Each row is followed by roughly how far along a hidden order it lies, from 0 to 9. A new part has a new order.
[  3   8   4   4 -20  14  10  11 -13  19  13  17   2  -4   7 -10] => 6
[ -6   7   6   6 -20  -9   5 -14 -21 -17  14   3   1  -8  -4  -3] => 7
[ -7 -10  30   8 -14   8   5 -10  -7  21  15   3  -4 -11  -2 -14] => 2
[ -1   2   2   2 -20   6   9 -10 -20  22  13 -14  21  -4   0  -7] => 0
[ -6   1   4   6 -18   2   9 -22 -13  25   8  -6  12  -7  11 -11] => 1
[ -3  13  21  12 -11   4   0   4 -10  13  20 -18  40 -14   8 -14] => 0
[ -6   9 -13   5 -18   1  11  42 -10  18   2   0   8  -3  18  -9] => 4
[ -7   9  -1   9 -17   8   7  -9 -14  14  12  38  15  -9 -12 -14] => 9
[ -1   7  -8   1 -20 -23  12 -21 -17  23   6  -1 -48   0   8  -5] => 5
[ -8   8 -10   4 -23   6  10 -15 -14  -9   8  21   5  -3 -12 -10] => 9
[ -9   0  -7   5 -24  12  -8 -31 -22  23  11  -3   2  -5  -6  -9] => 2
[ -6  11   0   8   0   4   5  14 -15  19  14 -12  15  -8   7 -13] => 0
[ -9  11   0   9 -19  -7   8 -18  -2  15  10   3 -23  -9   6 -14] => 3
[ 10   8   4   3 -22   4   7  -9 -12  13  14  31   5  -5  15  -8] => 8
[ -7   9   3   5 -23  10   7 -13 -20  20  12 -19  33  -6  -3  -8] => 0
[ -9   8 -16   2 -25 -18  14 -23 -15  16   2   5 -42   0   9  -8] => 4
[ -4  11  -3   4 -22   8   7 -13 -20  12  10  35  -1  -5 -20  -7] => 9
[ -6 -26  44  10 -20   7   2  -1  -5  15  19  -1   9 -14  -2 -14] => 2
[  5  11  19   6   3  -1   4  45 -15  14  20   4   4  -8  17 -12] => 1
[ -6  10  13   9 -21  -1   4  -1 -11 -17  19  -1   7 -11  13 -10] => 8
[ -3   9   5   7 -15 -21   4  -4 -15   7  16  -3 -23 -10   4  -8] => 6
[ -7   9   2   7 -15  14   7  37 -14  18   6  -2   6 -11   3 -11] => 5
[ -6  10  -2   7   5   4   7  55 -11  18   9   1  10  -8   9 -12] => 2

New part:
[  4  15   8   1  -5  -1  -2  -2   4  -1   2   0   2  -5   2   1  -1  -2
  -1   7   2  -1   7   1   1   1   0  -6   7   0   4  -4 -14   0   2   1
 -12 -16   0  -9   1   0 -23   0   1  -1  -4  -2] => 1
[  1 -42  -5  -2   5  -1   4   2   3  -1  -4  -1  -8   5 -15   6  -1   1
  -1   6 -12   1 -12   0   2   0   3   5  12   1 -14   8  16   0  -1   1
  11   2   3   4   2  -1  11  -1  -1  -1   7   0] => 8
[  4 -29 -18 -18  13   0   7   1  23   9  -9  -9  -8  -6 -18 -11  -1   2
   1   7 -11   0  -4 -37  -4   2   0  20 -28  -6   3  14  12   0  -5  -5
  12  -2  33  -1  -3   0   9   0  -1 -11  10 -36] => 9
[ 1 -1 -2 -1  3  0  0  1  3  1 -4  0 -6 -6 -7  2  0  2 -1  3 -3  0 -4  1
  2  0  0 -2  5  0  3  4  0  0  0  1  4  3  4  1  1  0 10  0  1 -1 -1  3] => 6
[  6  28   9   3  -4  -1  -1  -1  -1   0   5   2  -1  -6   4   1  -1   2
  -1  -3   9   0   2  15   1   0  -1  -2   9   0   4  -6  -2   0   3   1
  -7  -1 -10  -1   1   0   3   0   3   0   0   7] => 0
[ 18  19  -3  -1   5  -1   0  -1  22   3  -3  -4   4  -8  -8  -3  -1 -10
  -1   6   3   1   6 -14   2   1  -2  -3 -17   1  12   2  -2   0   5   0
   0 -23   4  -1   1   0 -15   0   1  -3  -2 -22] => 4
[ 2 -2 -3  0  5 -4  1  1  3  1 -3 -1 -6 -5 -5  1 -1  0 -1  7 -6 -1 -4  0
  3 -1  0  0  8  0  3  3  1  0  8  1  4 -1  3 -1  5  0  9  3  1  2  0  0] => 9
[  5  14 -10   1   6   0   0   1   0   1  -1  -1   2  -4  10   1   2   5
   5   6   5  -4  -3 -13   1  -1  -5  -1 -12   0   3   0   1   0   2   2
   5   5 -10  -1  -2   0  12   0   0   0   0  -6] => 5
[-2 -8 -3  0  4  0  0  1  4  1 -3  0 -5 -6 -6  1  0 -5 -1 10 -5  0 -4  1
  2  0  1  0  5  0  3  3  1  0  2  1  3 -2  3 -1  4  0  7  0 -2 -1 -1  0] => 7

New part:
[-19   3   8   6  14  -6   9   9  24   3  -3  -1   6   5  -8  -6 -16  -4
 -10 -20 -34  53  -5  17  28 -33 -20  -4   2   5   6 -38  -2  -1  20  11
   3  -5  11  -4  23   2   2   1  13   4  -6  11 -32 -24  -3   3] => 6
[  5   2  11  -3  18  12   6 -32 -29   0 -19 -18  38 -16 -21   8   1  16
  17  21   1   3 -18  34  25 -27 -22   3  -7 -20   0   6  -7 -57  39   6
 -13   2 -12  -5  -7  12  24 -18 -10  -8  15 -43  25  11 -24  12] => 4
[-13  -1   2   6   9  -5   7   5  21   0   2  -1   2   2  -9  -5 -10 -10
  -5  -9 -26  30   2  17  26 -12 -15  -3   2   2   2 -30   1   1  10  -2
   8   3  14  -3  12   4   4  -4   9   0  -3  19 -24 -26  -5   3] => 3
[  5   3  18  -9  13   6  -3 -16 -10  -2 -11 -12  17  -1  -4   9   4   5
  27   5 -13  18 -10   8  21 -21  15  12  -6 -12   9  20  -5 -37   8  10
  -4 -12 -12   2  -3  20   7 -12  -1  -6   1 -18  14  17  -3   7] => 4
[-19   3  18   5  30   2  16 -12   9   2 -17 -16  37  -9 -27   0 -18   5
   2  -2 -40  58 -18  53  53 -57 -42  -1  -2 -12   7 -35  -4 -45  49  11
  -8  -4   9  -8  14  19  24 -17   8  -5   4 -13 -27 -19 -22  15] => 9
[ -8  -2  -3   5   4   0   8  -7   8  -1   8  -1   4  -3 -11  -1  -6 -13
   4   7 -13   4   7  20  25   7 -14  -1   0  -7  -5 -19   6 -10   8 -15
   8  10  17  -1   0  13   8  -8   6  -7   2  14  -6 -17  -8   4] => 0
[  3   5   7  -4  -6   6   2 -22 -23   6  -8  -5  18  -5  -1  -5  -2  19
  -2   5  24 -17 -15  -3 -14 -24 -14  -3   2  -3   0   8  -5 -11  16  15
 -21  -7 -21  -1  -4 -10  10 -15 -10   3   9 -44   8  30  -4  -4] => 1
[-20   0   6   6  -5  -2  16 -32  11   6  17  -4  12   3 -10 -15 -21  -9
  18   7 -18   4   9  25  39 -17 -25  -2   4 -17  -1 -35  13 -14  16  -9
   0   1  10   1   6  19  16 -39  11  -6   2   5 -24  -6  -6  -1] => 3
[-22   3   5  11   3  -6  18   4  14   9  -6  -2  16  -1 -11 -15 -23   7
 -18 -16 -16  29  -9  26  16 -50 -45 -12   8   6   4 -45   2   6  31  15
 -14  -4   1  -5  20  -8  10 -15   9   6  -1  -6 -43 -10  -6  -1] => 6

Part 4:
[ -4  -1 -12  -5   2 -18  -3   1  -5  17  -5   5   2  -4   2  -8   4  -6
  11   6 -10   3  10  -3   3   2   0  10 -15 -12  -9   0  -5  -5   4 -11
  -3  -5] => 1
[ -4  -1  -8  -4   7 -10  -6  -4   4  16  -2 -14  -2  -2  -9 -18   5  -6
  -4 -11  14  -2   8   5  -5  -2 -16  -7  23 -23 -21  -3  -1   0  18  -3
  -2  -3] => 9
[ -6   0 -13  -7   5 -10  -5  -1   2  22  -3  -4   0  -5  -4 -13   6  -6
   4   0   0   1  11  -1  -2   0  -6   2   3 -20 -19  -1  -5  -6  11 -10
  -2  -6] => 5
[  1   2  -8  -2   8 -39 -12  -1  -4  11  -8 -14   6  -2   4 -14   3  -8
   6  -5   3   6  15   1   9   5  -3   8   9 -25  12  -9   1   0  16 -10
  -7   0] => 5
[  2  -4 -17   1   3 -57 -12  -9 -15  16 -21 -25   1   3 -10 -32   8 -18
   4 -21  23  -3   6  11   2   2 -48  -7  25 -63 -26 -13   1  10  42  -8
  -4   2] => 1
[  1   0  -7  -2   7 -38 -12  -2  -4  11  -9 -17   4   0   0 -18   3  -9
   3  -8   7   4  13   3   7   4 -11   3  15 -32   4  -9   2   2  20  -7
  -6   1] => 7
[ -4   4 -14  -4  -2 -19  -9  -3  -7  13 -10  -2   3  -4  -1 -12   8  -9
  13   4  -3   0  10  -3   3   1  -8   9  -9 -13  -7  -7  -5  -4   7 -16
  -2  -2] => 1
[ -2   8  -9  -3   3 -26 -15   0  -4   7  -7  -6   9  -5   8  -8   6  -7
  14   7  -8   7  17  -6  11   5  10  16  -8  -6  24 -10  -2  -6   2 -18
  -6   0] => 4
[  0   3  -5  -2   5 -26  -9   0  -3   8  -6  -6   5  -3   5  -8   3  -5
   8   0  -3   5  14  -2   7   4   6  10   0 -11  18  -7   0  -3   5 -10
  -5   0] => 5
[  1   3  -7  -2   5 -35 -12  -1  -6   9  -9 -13   6  -1   3 -12   4  -8
   7  -3   1   6  13  -1   8   4  -3   8   7 -25  10  -9   1   0  14 -11
  -6   1] => 6
[ -5   6 -13  -6   3 -25 -10   0  -5  17  -7   1   6  -6   6 -11   7  -8
  17   9 -12   6  18  -6   7   4   8  17 -15  -9   7  -6  -6  -9   3 -20
  -5  -4] => 0
[ -3   5  -7  -7  11 -19 -12   5   5  16   2  -2   7  -6   9  -2   1  -3
   8  11 -16  12  21  -8  11   5  23  17  -6 -12  20  -3  -1  -9  -1 -12
  -7  -3] => 8
[ -2   7  -6  -4   8 -26 -13   1   1  11  -3  -9   7  -5   8  -8   4  -5
   9   4  -7   8  18  -5  10   5  15  15   0  -8  24  -8   0  -7   2 -15
  -6  -1] => 6
[ -1   7  -6  -2   3 -20 -13  -1  -1   4  -5 -10   6  -3   4  -8   4  -6
   7   2  -1   4  12  -3   7   3   3   7   3  -8  16  -9   0  -3   4 -12
  -4   1] => 8
[ -2  -3  -5  -3   3 -12   1   1  -2  13  -1   3   0  -2   0  -6   1  -2
   4   1  -5   2   6   0   0   1  -2   4  -5 -13 -11   3  -3  -3   6  -4
  -2  -4] => 6
[ -1   5 -12  -2   3 -39 -14  -3  -8  11 -12 -11   6  -3   3 -16   7 -10
  13  -1   0   4  15  -1   9   4  -7  11  -1 -22  10 -11  -2  -2  13 -17
  -5   0] => 2
